Below are the code and all the weights of a small trained network. Each question names an input and a target symbol and asks about switching units off, where a switched-off unit gives its printed mean instead of its output.

import numpy as np


def w(rows, s, z=0):
    codes = np.array(rows[::2]) - 128.0
    scale = np.full(codes.shape[1], s)
    scale[-1] = z or s
    return codes * scale


def norm(h):
    return h / np.sqrt((h * h).mean(-1, keepdims=True) + 1e-5)


def f(y):
    return np.maximum(y, 0)


def softmax(a):
    e = np.exp(a - a.max(-1, keepdims=True))
    return e / e.sum(-1, keepdims=True)


def log_softmax(a):
    a = a - a.max(-1, keepdims=True)
    return a - np.log(np.exp(a).sum(-1, keepdims=True))


def net(x, mask):
    ids = ['ΠΨαβγεημξτ'.index(c) for c in x.split()]
    T = len(ids)
    res = E[ids] + P[:T]
    u = 0
    for l in range(2):
        q, k, v = (norm(res) @ M[l].T for M in (Q, K, V))
        z = softmax(np.where(np.tri(T) > 0, q @ k.T / 2**0.5, -1e9)) @ v
        res = res + np.where(mask[u], z, O[l][:, -1]) @ O[l][:, :-1]
        u += 1
        y = f(norm(res) @ A[l][:, :-1].T + A[l][:, -1])
        res = res + np.where(mask[u : u + 16], y, B[l][:, -1]) @ B[l][:, :-1]
        u += 16
    return log_softmax(norm(res)[-1] @ U[:, :-1].T + U[:, -1])


Q, K, V, O, A, B = {}, {}, {}, {}, {}, {}
E = w([
[139,110,190],'Π',
[122,121,160],'Ψ',
[176,93,102],'α',
[127,119,169],'β',
[157,115,95],'γ',
[110,138,66],'ε',
[62,65,201],'η',
[3,176,141],'μ',
[99,149,106],'ξ',
[100,226,143],'τ',
],0.0048)
P = w([
[93,252,173],'0',
[144,171,137],'1',
[135,139,138],'2',
[128,126,138],'3',
[121,119,140],'4',
[119,121,139],'5',
],0.0025)
Q[0] = w([
[118,1,18],'0.h1',
[177,12,195],'0.h1',
],0.0046)
K[0] = w([
[253,52,182],'0.h1',
[104,52,84],'0.h1',
],0.0058)
V[0] = w([
[220,50,116],'0.h1',
[62,255,57],'0.h1',
],0.0023)
O[0] = w([
[114,183,159,37],'0.h1',
[104,5,125,247],'0.h1',
],0.0032,0.0014)
A[0] = w([
[64,254,7,157],'0.n1',
[89,185,201,109],'0.n2',
[204,88,177,100],'0.n3',
[101,65,33,56],'0.n4',
[120,214,153,104],'0.n5',
[81,168,236,117],'0.n6',
[248,105,106,126],'0.n7',
[38,66,234,1],'0.n8',
[225,151,136,132],'0.n9',
[114,163,197,118],'0.n10',
[179,44,176,127],'0.n11',
[22,18,152,140],'0.n12',
[72,198,95,126],'0.n13',
[34,139,112,98],'0.n14',
[121,94,208,152],'0.n15',
[103,221,133,107],'0.n16',
],0.0027,0.0056)
B[0] = w([
[133,67,120,252],'0.n1',
[143,151,111,167],'0.n2',
[96,107,106,140],'0.n3',
[194,34,182,130],'0.n4',
[107,101,112,147],'0.n5',
[162,143,97,202],'0.n6',
[93,149,129,187],'0.n7',
[4,217,254,128],'0.n8',
[76,128,126,171],'0.n9',
[151,136,104,165],'0.n10',
[117,104,110,177],'0.n11',
[144,79,168,221],'0.n12',
[128,93,124,170],'0.n13',
[151,168,187,144],'0.n14',
[141,93,94,213],'0.n15',
[110,104,110,152],'0.n16',
],0.0061,0.0024)
Q[1] = w([
[217,151,227],'1.h1',
[193,87,254],'1.h1',
],0.0064)
K[1] = w([
[183,20,83],'1.h1',
[111,3,14],'1.h1',
],0.0062)
V[1] = w([
[207,79,253],'1.h1',
[133,248,197],'1.h1',
],0.0026)
O[1] = w([
[9,165,123,93],'1.h1',
[79,3,231,4],'1.h1',
],0.0023,0.002)
A[1] = w([
[66,126,244,128],'1.n1',
[140,78,120,164],'1.n2',
[66,154,119,86],'1.n3',
[126,127,86,122],'1.n4',
[193,184,222,90],'1.n5',
[85,90,125,94],'1.n6',
[172,92,203,62],'1.n7',
[106,194,142,51],'1.n8',
[95,161,219,96],'1.n9',
[144,119,254,103],'1.n10',
[151,167,104,126],'1.n11',
[156,71,107,74],'1.n12',
[146,188,116,5],'1.n13',
[97,101,94,93],'1.n14',
[92,210,141,57],'1.n15',
[177,127,83,104],'1.n16',
],0.0049,0.0027)
B[1] = w([
[35,166,143,187],'1.n1',
[113,165,119,253],'1.n2',
[203,111,113,146],'1.n3',
[131,113,179,185],'1.n4',
[197,254,168,138],'1.n5',
[167,119,149,171],'1.n6',
[131,106,65,161],'1.n7',
[118,217,124,131],'1.n8',
[166,27,203,147],'1.n9',
[70,190,102,168],'1.n10',
[108,76,106,160],'1.n11',
[148,162,159,201],'1.n12',
[27,164,151,128],'1.n13',
[159,124,163,173],'1.n14',
[221,171,178,134],'1.n15',
[83,169,139,202],'1.n16',
],0.0057,0.0025)
U = w([
[6,70,208,243],'Π',
[36,122,126,92],'Ψ',
[95,235,188,76],'α',
[165,17,215,189],'β',
[100,172,2,224],'γ',
[127,63,54,19],'ε',
[216,38,95,121],'η',
[96,198,164,36],'μ',
[94,123,79,5],'ξ',
[241,224,195,187],'τ',
],0.0068,0.0024)

Each question gives the input, a string of symbols that net reads in full, and the target symbol t.
The units are the heads (2 rows each of Q, K, V and O) and the neurons (one row each of A and B). Each row of codes is followed by its name. A weight is (code - 128) times the scale printed after its matrix; where a second scale follows, it is the last column's (O, A, B and U).
mask holds one flag per unit, layer by layer, with each layer's heads first. A switched-off unit (its flag False) gives its mean, the last column of its rows in O or B, instead of its output. The means were averaged over made-up inputs and are rounded, as every weight is.
A unit's drop is (log p(t) with every unit on - log p(t) with that unit switched off) / (log p(t) with every unit on - log p(t) with every unit switched off).
most important unit: the unit with the biggest drop
k most important neurons: the k neurons with the biggest drops, biggest first
top k neurons in layer l: the k neurons of layer l with the biggest drops, biggest first
drop of u: that unit's drop, to one decimal
input γ τ γ Π, target η: 3 most important neurons => 0.n15, 0.n11, 1.n7
input Π β β τ τ, target Π: most important neuron => 0.n1
input γ γ β, target τ: 2 most important neurons => 0.n1, 1.n12
input η Π τ, target η: top 2 neurons in layer 1 => 1.n3, 1.n1
input τ ξ γ η γ, target τ: top 2 neurons in layer 0 => 0.n1, 0.n16
input η τ τ, target η: top 4 neurons in layer 0 => 0.n1, 0.n16, 0.n5, 0.n12
input τ γ τ, target τ: 2 most important neurons => 1.n12, 1.n1
input γ μ β Π τ β, target η: 2 most important neurons => 0.n12, 0.n15
input Π γ γ β μ τ, target Π: 2 most important neurons => 0.n1, 0.n12
input η τ Π, target η: 2 most important neurons => 0.n15, 1.n1
input τ ξ τ τ α, target τ: top 3 neurons in layer 0 => 0.n1, 0.n16, 0.n5
input β γ τ γ, target β: 4 most important neurons => 0.n1, 0.n6, 0.n10, 1.n1
input β γ ε γ, target β: top 4 neurons in layer 1 => 1.n1, 1.n6, 1.n16, 1.n14
input μ γ Ψ γ β Π, target τ: top 2 neurons in layer 0 => 0.n1, 0.n6
input γ τ γ γ η τ, target γ: most important unit => 0.h1
input β γ γ γ τ, target β: 4 most important neurons => 0.n1, 0.n6, 0.n10, 0.n7
input τ β τ γ γ α, target τ: top 2 neurons in layer 1 => 1.n1, 1.n10
input γ η ξ τ, target γ: top 2 neurons in layer 1 => 1.n1, 1.n9
input τ τ Ψ Ψ, target η: top 2 neurons in layer 0 => 0.n12, 0.n1
input τ η γ γ, target τ: most important neuron => 1.n1
input Π ξ γ, target Π: drop of 0.n7 => 0.2
input β Ψ ξ η η τ, target β: drop of 0.n10 => 0.4
